Here is a tiny trained network, its code and every weight. The questions are about switching its units off for an input and a class, where a switched-off unit gives its printed mean instead of its output.

import numpy as np


def w(rows, s, z=0):
    codes = np.array(rows[::2]) - 128.0
    scale = np.full(codes.shape[1], s)
    scale[-1] = z or s
    return codes * scale


def norm(h):
    return h / np.sqrt((h * h).mean(-1, keepdims=True) + 1e-5)


def f(y):
    return np.maximum(y, 0)


def log_softmax(a):
    a = a - a.max(-1, keepdims=True)
    return a - np.log(np.exp(a).sum(-1, keepdims=True))


def net(x, mask):
    res = np.array(x, float).reshape(1, 7) / 4 @ E
    u = 0
    for l in range(2):
        y = f(norm(res) @ A[l][:, :-1].T + A[l][:, -1])
        res = res + np.where(mask[u : u + 7], y, B[l][:, -1]) @ B[l][:, :-1]
        u += 7
    return log_softmax(norm(res)[-1] @ U[:, :-1].T + U[:, -1])


A, B = {}, {}
E = w([
[139,127,143,129,119],'x0',
[62,214,43,146,173],'x1',
[142,163,111,127,80],'x2',
[55,188,229,219,70],'x3',
[188,253,64,124,29],'x4',
[72,53,179,53,180],'x5',
[78,162,146,13,117],'x6',
],0.0061)
A[0] = w([
[159,101,20,89,77,30],'0.n0',
[118,196,71,34,133,108],'0.n1',
[242,145,89,184,85,51],'0.n2',
[85,72,3,119,242,22],'0.n3',
[153,75,36,104,116,6],'0.n4',
[206,103,136,63,217,155],'0.n5',
[163,136,198,9,7,238],'0.n6',
],0.0072,0.0015)
B[0] = w([
[140,165,39,94,165,191],'0.n0',
[69,139,201,195,205,209],'0.n1',
[211,255,99,200,173,216],'0.n2',
[104,87,119,184,73,226],'0.n3',
[218,166,154,241,119,176],'0.n4',
[199,114,160,93,95,211],'0.n5',
[249,139,167,163,152,252],'0.n6',
],0.0064,0.0049)
A[1] = w([
[190,104,130,111,178,149],'1.n0',
[95,185,174,150,121,253],'1.n1',
[198,114,141,129,136,38],'1.n2',
[162,91,8,112,156,147],'1.n3',
[154,145,115,192,69,239],'1.n4',
[34,174,52,125,95,51],'1.n5',
[56,21,123,141,175,40],'1.n6',
],0.011,0.0021)
B[1] = w([
[109,65,174,186,105,209],'1.n0',
[170,111,35,89,209,232],'1.n1',
[69,93,137,141,80,196],'1.n2',
[189,252,178,195,143,197],'1.n3',
[142,204,79,161,157,254],'1.n4',
[94,41,116,20,158,176],'1.n5',
[93,135,134,168,1,216],'1.n6',
],0.0087,0.0064)
U = w([
[251,213,73,213,108,252],'0',
[9,70,102,131,38,38],'1',
[196,32,211,116,69,134],'2',
[68,141,44,41,173,16],'3',
],0.011,0.0025)

Each question gives the input, the list of numbers given to net, and the class t.
The units are the neurons (one row each of A and B). Each row of codes is followed by its name. A weight is (code - 128) times the scale printed after its matrix; where a second scale follows, it is the last column's (A, B and U).
mask holds one flag per neuron, layer by layer. A switched-off neuron (its flag False) gives its mean, the last column of its row in B, instead of its output. The means were averaged over made-up inputs and are rounded, as every weight is.
A unit's drop is (log p(t) with every unit on - log p(t) with that unit switched off) / (log p(t) with every unit on - log p(t) with every unit switched off).
The circuit of an input: a set's keep is (log p(t) with only the set's units on - log p(t) with every unit switched off) / (log p(t) with every unit on - log p(t) with every unit switched off). Starting from the 12 units with the biggest drops (on a tie, the unit counted first), units are removed one at a time, each time the one whose removal leaves the highest keep (on an exact tie, the one counted first), for as long as the keep stays at least 0.8.
circuit, biggest first: the units of the circuit, biggest drop first
most important unit: the unit with the biggest drop
top k neurons in layer l: the k neurons of layer l with the biggest drops, biggest first
drop of u: that unit's drop, to one decimal
input [-4,0,1,5,-4,8,-7], class 1: circuit, biggest first : [1.n6; 0.n6]
input [-5,4,3,2,-1,2,2], class 3: most important unit : 1.n1
input [-8,8,-5,2,3,-4,-2], class 3: circuit, biggest first : [1.n5; 0.n6; 0.n4]
input [-6,6,4,-8,-5,8,2], class 2: circuit, biggest first : [0.n5; 1.n4; 1.n0]
input [-1,7,2,-2,-4,-8,2], class 3: circuit, biggest first : [1.n5; 0.n6]
input [5,-1,-6,0,5,7,8], class 2: circuit, biggest first : [0.n6; 1.n4]
input [4,5,0,-3,1,6,-1], class 1: circuit, biggest first : [0.n2; 1.n6; 0.n6]
input [-7,4,-8,-8,-5,1,3], class 2: circuit, biggest first : [0.n5; 1.n0]
input [-6,-1,-4,4,-2,-5,4], class 3: top 2 neurons in layer 1 : [1.n1; 1.n3]
input [5,-2,7,4,-4,8,-8], class 1: top 2 neurons in layer 1 : [1.n6; 1.n3]
input [-2,7,6,-2,2,8,-3], class 1: top 3 neurons in layer 1 : [1.n6; 1.n5; 1.n4]
input [-2,1,-4,4,-3,-4,2], class 3: top 2 neurons in layer 1 : [1.n1; 1.n3]
input [5,0,-7,5,-4,-1,8], class 3: top 3 neurons in layer 1 : [1.n1; 1.n0; 1.n2]
input [-2,3,3,1,-7,4,7], class 1: circuit, biggest first : [1.n6]
input [3,5,-1,-3,8,4,4], class 3: top 2 neurons in layer 0 : [0.n1; 0.n2]
input [-2,4,-4,8,-5,-3,-1], class 3: top 3 neurons in layer 1 : [1.n1; 1.n3; 1.n0]
input [-6,7,-5,4,-7,2,7], class 1: top 2 neurons in layer 1 : [1.n6; 1.n4]
input [-7,4,-1,3,-6,5,5], class 1: drop of 1.n6 : 0.5
input [-2,3,-3,3,-8,-6,4], class 1: drop of 1.n6 : 0.3
input [3,6,4,2,0,-7,7], class 3: most important unit : 1.n5
input [4,7,-8,4,-2,5,-4], class 1: drop of 1.n6 : 0.2
